Where the symbols take the items:
ψ: foli->nezi, kuli->femo, rasu->guti, geve->nusi, sosu->filo, rero->buso, dulo->kupo, nefi->kega, kuri->mosa, feli->nila, rule->fote, zuso->danu, divu->fara, nuga->kuve, lazo->lutu, tago->dulo, lutu->fuso, gazu->peke, danu->vome, bega->zuso, pupa->muri, godi->goda, minu->doka, basi->losu, geza->lime, lemo->silo, sido->getu, nozo->bega, lime->zefu, guti->rule, mapi->sipe, sipe->tilu, gabo->dune, filo->vodo, dire->rudo, bazo->nizo, vevo->rero, nuze->moma, zoro->fili, gadu->rifu, dupi->rede, lofe->togi, kupi->kuri, goda->dire, niva->bonu, kuve->didi, vome->divu, zamo->vovi, nugi->devi, nodo->gazo, fabi->noko, moma->nozo, noto->kodi, pelo->gazu, line->guga, fufe->romi, vodo->revi, mike->boza, rede->lofe, fili->sole, save->gabo, zepe->pine, mefo->riko, kega->sosu, nezi->nugi, gazo->duke, kodi->zoro, nipu->mapi, devi->nodo, fote->dupi, mule->nipu, peke->nuze, doka->kupi, sate->nuve, boza->feli, duke->rasu, togi->fufe, bonu->zami, koza->geza, dune->kuli, negi->zamo, nizo->godi, femo->foli, nave->geve, bupe->mefo, sole->lazo, miva->nefi, kupo->mulo, mulo->nuga, rudo->noto, nuve->sido, zefu->nave, nila->gadu, muba->basi, getu->minu, silo->sate, mosa->pupa, didi->muba, ladi->tago, vovi->pive, noko->mike, revi->mule, pive->geda, riko->koza, romi->ladi, nusi->lemo, guga->vevo, pine->fabi, geda->line, zami->bazo, losu->negi, muri->pelo, nefe->vore, rifu->nefe, fuso->miva, buso->niva, vore->bupe, fara->save, tilu->zepe
τ: foli->devi, kuli->nezi, rasu->fote, geve->silo, sosu->revi, rero->bonu, dulo->nuga, nefi->filo, kuri->muri, feli->rifu, rule->rede, zuso->divu, divu->gabo, nuga->muba, lazo->miva, tago->mulo, lutu->nefi, gazu->moma, danu->fara, bega->vome, pupa->gazu, godi->rudo, minu->kuri, basi->zamo, geza->nave, lemo->nuve, sido->doka, nozo->danu, lime->geve, guti->dupi, mapi->zepe, sipe->pine, gabo->femo, filo->mule, dire->kodi, bazo->goda, vevo->niva, nuze->bega, zoro->lazo, gadu->vore, dupi->togi, lofe->romi, kupi->pupa, goda->noto, niva->bazo, kuve->basi, vome->save, zamo->geda, nugi->gazo, nodo->rasu, fabi->boza, moma->zuso, noto->fili, pelo->nuze, line->rero, fufe->tago, vodo->nipu, mike->nila, rede->fufe, fili->lutu, save->kuli, zepe->noko, mefo->geza, kega->vodo, nezi->nodo, gazo->guti, kodi->sole, nipu->tilu, devi->duke, fote->lofe, mule->sipe, peke->nozo, doka->mosa, sate->getu, boza->gadu, duke->rule, togi->ladi, bonu->nizo, koza->zefu, dune->foli, negi->pive, nizo->dire, femo->nugi, nave->lemo, bupe->koza, sole->fuso, miva->sosu, kupo->kuve, mulo->didi, rudo->zoro, nuve->minu, zefu->nusi, nila->nefe, muba->negi, getu->kupi, silo->sido, mosa->pelo, didi->losu, ladi->kupo, vovi->line, noko->feli, revi->mapi, pive->guga, riko->lime, romi->dulo, nusi->sate, guga->buso, pine->mike, geda->vevo, zami->godi, losu->vovi, muri->peke, nefe->mefo, rifu->bupe, fuso->kega, buso->zami, vore->riko, fara->dune, tilu->fabi
θ: foli->nodo, kuli->nugi, rasu->dupi, geve->sate, sosu->mule, rero->zami, dulo->kuve, nefi->vodo, kuri->pelo, feli->nefe, rule->lofe, zuso->fara, divu->dune, nuga->basi, lazo->nefi, tago->nuga, lutu->kega, gazu->nozo, danu->save, bega->divu, pupa->peke, godi->noto, minu->mosa, basi->vovi, geza->geve, lemo->sido, sido->kupi, nozo->vome, lime->nusi, guti->rede, mapi->pine, sipe->fabi, gabo->foli, filo->nipu, dire->zoro, bazo->dire, vevo->bonu, nuze->zuso, zoro->lutu, gadu->bupe, dupi->fufe, lofe->ladi, kupi->muri, goda->kodi, niva->nizo, kuve->losu, vome->gabo, zamo->line, nugi->duke, nodo->guti, fabi->feli, moma->danu, noto->sole, pelo->moma, line->buso, fufe->dulo, vodo->mapi, mike->gadu, rede->romi, fili->fuso, save->femo, zepe->mike, mefo->lime, kega->revi, nezi->gazo, gazo->rule, kodi->lazo, nipu->zepe, devi->rasu, fote->togi, mule->tilu, peke->bega, doka->pupa, sate->minu, boza->rifu, duke->fote, togi->tago, bonu->godi, koza->nave, dune->nezi, negi->geda, nizo->rudo, femo->devi, nave->silo, bupe->geza, sole->miva, miva->filo, kupo->didi, mulo->muba, rudo->fili, nuve->doka, zefu->lemo, nila->vore, muba->zamo, getu->kuri, silo->getu, mosa->gazu, didi->negi, ladi->mulo, vovi->guga, noko->nila, revi->sipe, pive->vevo, riko->zefu, romi->kupo, nusi->nuve, guga->niva, pine->boza, geda->rero, zami->goda, losu->pive, muri->nuze, nefe->riko, rifu->mefo, fuso->sosu, buso->bazo, vore->koza, fara->kuli, tilu->noko

In the rows, zero is written as 162.

The rows follow the links: the fewer symbols apart two items are, the more alike their rows tend to be.

Each row is also shifted at random along 9 hidden directions that mean nothing.

Each row, then its item:
[ 175  177  151  191  166  161  149  159  162  181  206  157  198  137  164  183  173  173  201  140  178  180  208  146  145  145  208  161  190  112]; item lime
[ 163  167  118  169  171  157  138  191  224  160  158  145  173  186  193  173  199  155  173  145  159  128  162  183  128  123  211  169  159  158]; item kupo
[ 113  156  175  198  175  187  133  139  201  201  220  158  170  152  183  189  197  147  167  172  217  142  159  163  124  141  197  132  157  186]; item didi
[ 191  195  194  220  143  181  157  120  177  172  175  169  201  141  166  139  124  193  221  196  148  142  204  155  182  169  165  141  221  138]; item goda
[ 153  142  160  140  169  168  185  143  168  122  134  175  166  143  166  215  152  152  184  176  163  166  131  186  191  188  141  183  143  201]; item dune
[ 149  141  159  173  144  192  169  122  138  145  154  160  147  210  153  138  170  167  183  135  137  179  211  175  143  203  161  172  160  130]; item feli
[ 108  153  168  160  171  164  163  160  141  168  204  184  126  244  169  154  128  144  155  170  177  168  212  166  125  163  243  171  156  152]; item basi
[ 196  180  165  160  150  173  150  125  156  123  135  206  175  178  181  147  149  155  191  149  162  140  195  202  144  164  148  169  150  152]; item bupe
[ 198  147  130  173  161  194  142  187  169  167  162  143  150  218  151  145  101  215  162  157  144  216  148  186  220  211  118  123  198  173]; item nuga
[ 114  159  219  148  167  155  190  124  102  161  197  188  155  135  139  179  144  138  150  182  188  191  180  142  167  179  164  171  135  174]; item lemo
[ 189  260  182  169  165  134  177  121  158  162  183  235  151  177  165  115  106  169  156  156  160  104  166  183  155  121  163  152  160  146]; item fuso
[ 158  123  151  122  178  162  143  171  155  136  135  169  165  185  186  174  200  146  143  160  164  139  170  188  109  153  145  169  120  198]; item peke
[ 192  117  137  148  178  179  161  209  159  179  143  126  152  169  153  153  156  208  155  164  126  189  115  158  212  205   89  127  183  198]; item guti
[ 171  174  150  152  148  157  144  144  124  133  133  192  178  183  196  157  135  148  195  171  144  164  221  176  160  187  181  166  193  143]; item muri
[ 167  154  178  184  136  173  159  179  139  197  191  137  165  144  138  158  159  157  154  173  194  214  177  125  179  169  182  153  190  127]; item nipu
[ 142  138  210  177  155  179  202  144  194  162  162  146  156  118  137  169  191  142  167  196  170  141  104  153  176  167  135  160  128  208]; item guga
[ 123   99  119  161  167  189  118  208  172  192  169  126  145  179  193  195  230  128  171  144  202  189  159  157  134  178  209  158  173  162]; item devi
[ 154  183  157  128  146  147  164  135  121  147  142  187  161  164  173  180  146  145  136  178  168  175  163  170  170  180  147  161  162  172]; item kuri
[ 140  142  146  144  187  172  157  150  178  160  152  156  130  212  164  195  187  178  100  150  192  120  141  169  105  132  167  209  126  178]; item zoro
[ 134  110  148  151  174  182  174  153  163  144  135  151  149  194  181  178  179  168  187  170  134  140  165  167  150  197  159  178  161  186]; item fote
[ 144  169  214  181  150  172  144  144  141  170  172  180  152  181  160  126  128  153  138  199  181  159  192  164  153  165  162  156  162  172]; item dire
[ 162  184  133  173  196  146  119  205  185  200  195  152  165  144  175  138  193  176  161  105  151  173  157  163  162  152  154  126  171  148]; item vome
[ 156  159  193  187  167  180  118  198  167  183  151  149  136  124  144  150  158  154  128  156  203  205  136  144  203  176  148  195  174  147]; item lutu
[ 204  167  135  167  162  164  125  181  201  151  114  152  176  126  181  161  219  157  168  125  169  131  149  174  141  134  147  192  158  139]; item rifu
[ 188  209  193  186  166  153  168  164  150  166  172  217  151  166  173   98   93  168  219  177  137  133  190  161  199  170  182  153  209  141]; item vovi
[ 170  213  139  157  163  142  134  140  138  182  170  175  190  144  186  188  136  189  138  173  168  173  170  158  180  164  146  131  207  161]; item pelo
[ 180  147  177  152  175  159  169  183  124  169  178  161  164  139  135  165  138  178  151  157  168  217  161  144  196  182  133  161  164  158]; item geve
[ 138  128  204  166  164  155  173  182  164  153  155  161  188  109  180  176  181  118  213  210  161  152  183  138  159  162  206  183  167  178]; item duke
[ 155  134  157  179  171  182  155  160  188  173  153  120  172  159  153  211  171  196  138  179  183  162  153  143  156  154  170  199  179  160]; item rudo
[ 135  160  183  172  160  153  155  180  189  147  181  164  169  183  166  140  163  124  173  177  161  160  194  176  135  140  218  160  136  173]; item mulo
[ 155  138  172  153  162  200  114  136  122  184  144  197  119  192  194  143  196  142  138  155  221  126  165  172  114  178  133  161  156  172]; item zepe
[ 190  217  114  189  140  163  185  126  170  186  191  159  178  173  152  203  126  207  182  149  172  176  175  144  183  152  209  170  227   94]; item filo

In each set, the symbols that take the first to the second take the third to the fourth, perhaps in another order. Give the fourth.
Answers are names.
[ 151  118  197  169  170  195  154  173  148  149  163  189  125  210  168  119  139  139  192  176  171  166  184  183  159  195  171  160  150  185]
to [ 192  215  176  167  164  137  224  120  163  132  173  196  167  193  132  140   92  203  171  162  117  131  180  174  171  140  164  181  154  148]
as [ 185  112  129  164  147  223  199   94  186  145  141  141  161  179  148  242  183  194  179  165  195  153  118  176  156  184  129  183  155  179]
to zefu

[ 172  117  200  203  165  171  162  204  215  165  159  110  192  117  138  148  207  157  188  172  156  157  172  139  147  133  180  189  150  154]
to [ 156  167  171  186  148  186  165  112  123  176  163  167  165  159  164  179  136  189  191  174  170  173  208  133  179  200  174  181  222  114]
as [ 143   88  164  141  159  184  142  208  176  101   87  139  135  198  165  183  152  124  155  184  164  200  164  184  181  201  182  233  142  187]
to zami

[ 153  203  172  163  152  169  168  114  169  174  148  190  141  158  179  177  149  160  143  190  188  110  115  169  173  157  141  159  171  190]
to [ 208  207  186  170  146  161  164  164  161  158  170  209  142  174  154   87  142  143  163  146  168  138  150  191  165  140  133  130  136  164]
as [ 165  139  139  182  177  191  173  170  177  184  184  151  140  203  161  158  152  195  193  147  155  161  156  162  171  185  171  151  190  155]
to fili

[ 153  194  172  137  176  117  149  209  131  186  169  166  152  104  160  176  168  142  116  153  188  188  145  124  181  139  175  190  168  141]
to [ 113  135  200  173  179  165  178  153  196  163  213  157  175  124  148  144  230  120  185  142  157  159  149  181  130  153  149  118   84  209]
as [ 124  165  173  156  179  158  137  181  158  187  194  173  137  190  170  170  142  150  113  177  205  169  153  161  149  145  191  161  153  184]
to noto

[ 145  158  190  166  180  179  145  162  149  178  169  195  124  174  175  145  138  155  162  175  189  147  148  163  174  179  159  160  167  181]
to [ 157  157  196  189  165  198  163  126  142  162  166  165  145  174  133  158  102  204  159  178  168  197  166  158  211  216  121  175  186  160]
as [ 154  167  182  182  144  160  189  177  178  181  165  134  159  128  135  157  156  160  158  185  156  182  128  133  209  170  163  161  176  165]
to nefi

[ 138  149  167  193  134  195  180  117  178  183  187  123  172  181  142  183  165  184  152  190  171  181  157  154  164  177  158  134  175  170]
to [ 184  162  185  160  147  174  177  159  162  132  133  174  146  151  144  171  136  146  161  177  183  175  148  166  188  168  166  208  153  157]
as [ 173  155  120  163  150  192  181  103  176  171  175  168  163  199  177  210  207  173  179  148  199  109  162  170   98  134  188  164  157  150]
to vore

[ 167  200  178  202  130  149  141  203  148  203  203  145  167  138  145  136  145  137  168  157  192  227  201  120  189  153  237  162  211   86]
to [ 196  196  167  158  166  151  156  135  144  146  167  210  184  158  175  169  134  170  177  162  176  144  192  180  150  145  159  164  164  154]
as [ 180  160  164  143  180  138  135  233  166  160  106  157  149  135  180  143  154  160  145  176  137  154  134  152  200  169  143  189  184  177]
to guga

[ 177  143  179  139  155  169  161  154  159  115  107  166  161  146  150  175  170  144  132  166  171  169  145  182  165  168  118  204  118  184]
to [ 195  151  161  123  170  126  210  195  121  123  159  178  164  190  135  146  124  168  170  149  122  184  201  160  158  154  183  191  140  141]
as [ 146  124  191  167  174  197  131  163  154  125   97  181  123  173  177  178  149  140  170  172  196  158  183  164  164  193  190  265  171  145]
to revi

[ 118  145  180  137  181  145  165  184  137  140  157  158  149  154  147  184  134  150  136  164  155  220  164  157  198  191  164  196  147  175]
to [ 153  126  179  173  152  195  170  151  178  128  143  153  165  184  152  167  133  161  183  189  149  192  162  190  195  204  143  160  152  200]
as [ 179  174  185  151  171  152  173  165  114  177  206  181  162  166  132  139  121  181  137  153  165  212  168  159  179  172  126  123  152  163]
to fara

[ 110  137  141  116  178  175  127  156  100  158  133  199  100  252  209  175  137  150  125  177  182  153  182  175  140  206  177  184  177  183]
to [ 124  182  196  174  174  164  196  102  164  173  224  192  169  175  157  188  127  175  165  196  180  133  164  166  143  147  182  140  149  197]
as [ 186  166  180  157  163  160  161  167  153  166  130  147  160  124  138  156  166  183  118  164  158  174  124  150  189  166   91  174  158  170]
to silo

[ 199  129  201  163  129  161  223  175  162  134  159  144  181  145  115  144  162  143  189  189  148  181  169  152  163  148  172  170  128  162]
to [ 151  134  205  163  160  173  142  167  129  141  168  191  164  157  165  150  163  116  185  165  193  189  220  166  138  170  192  186  142  152]
as [ 156  110  174  174  171  206  169  131  197  136  149  158  173  163  171  213  159  171  193  196  183  149  136  186  167  184  142  176  145  215]
to dire

[ 162  164  205  196  176  165  197  141  201  172  199  169  198  111  155  177  156  173  212  198  163  124  146  151  171  140  171  149  157  189]
to [ 175  197  194  191  128  164  180  131  165  161  182  183  171  192  158   95  130  157  190  189  138  141  201  175  155  159  173  115  170  156]
as [ 139  121  170  168  151  162  156  231  175  138  134  112  153  176  138  141  143  143  152  170  127  240  176  157  209  195  185  187  163  158]
to pive

[ 175  163  151  166  159  164  184  160  172  149  162  159  185  131  160  198  135  169  205  174  149  194  148  164  216  190  157  152  185  171]
to [ 147  185  132  158  164  126  201  179  224  163  174  104  201  140  135  222  163  194  119  176  134  172  117  149  179  121  182  171  154  176]
as [ 146  153  173  171  190  170   79  187  165  185  167  190  166  142  219  127  228  121  179  139  191  123  195  180  102  147  165  138  149  173]
to duke

[ 178  194  221  213  128  173  159  159  170  175  170  181  166  125  158   81  146  134  207  191  150  158  169  161  203  176  150  117  185  162]
to [ 177  149  191  197  165  187  190  127  188  143  172  169  170  181  140  121  156  183  215  154  130  132  189  179  147  166  152  158  145  159]
as [ 149  173  155  180  178  152  151  171  155  202  216  149  181  118  162  182  192  168  182  134  184  184  187  127  156  152  200  161  187  116]
to muri

[ 193  172  207  193  169  179  117  158  170  163  118  182  177  111  183  164  133  175  177  209  191  138  162  152  196  167  137  200  204  165]
to [ 159  120  174  181  121  187  185  171  150  144  167  143  156  196  133  150  164  128  201  161  170  215  216  149  156  184  231  187  164  114]
as [ 156  143  173  176  136  182  165  164  191  173  169  142  155  187  157  121  206  136  151  170  169  142  150  176  125  144  157  126  128  187]
to fuso

[ 174  153  184  163  159  171  180  151  157  160  168  155  156  198  136  141  127  197  123  185  151  163  160  167  162  161  130  150  146  183]
to [ 151  193  191  184  149  155  122  164  152  177  175  180  155  148  171   92  199  123  159  135  170  155  199  164  133  150  170  147  150  131]
as [ 136  157  175  127  172  146  139  200  152  146  107  152  130  160  161  176  127  153   77  196  164  196  112  164  216  186  129  201  155  207]
to godi

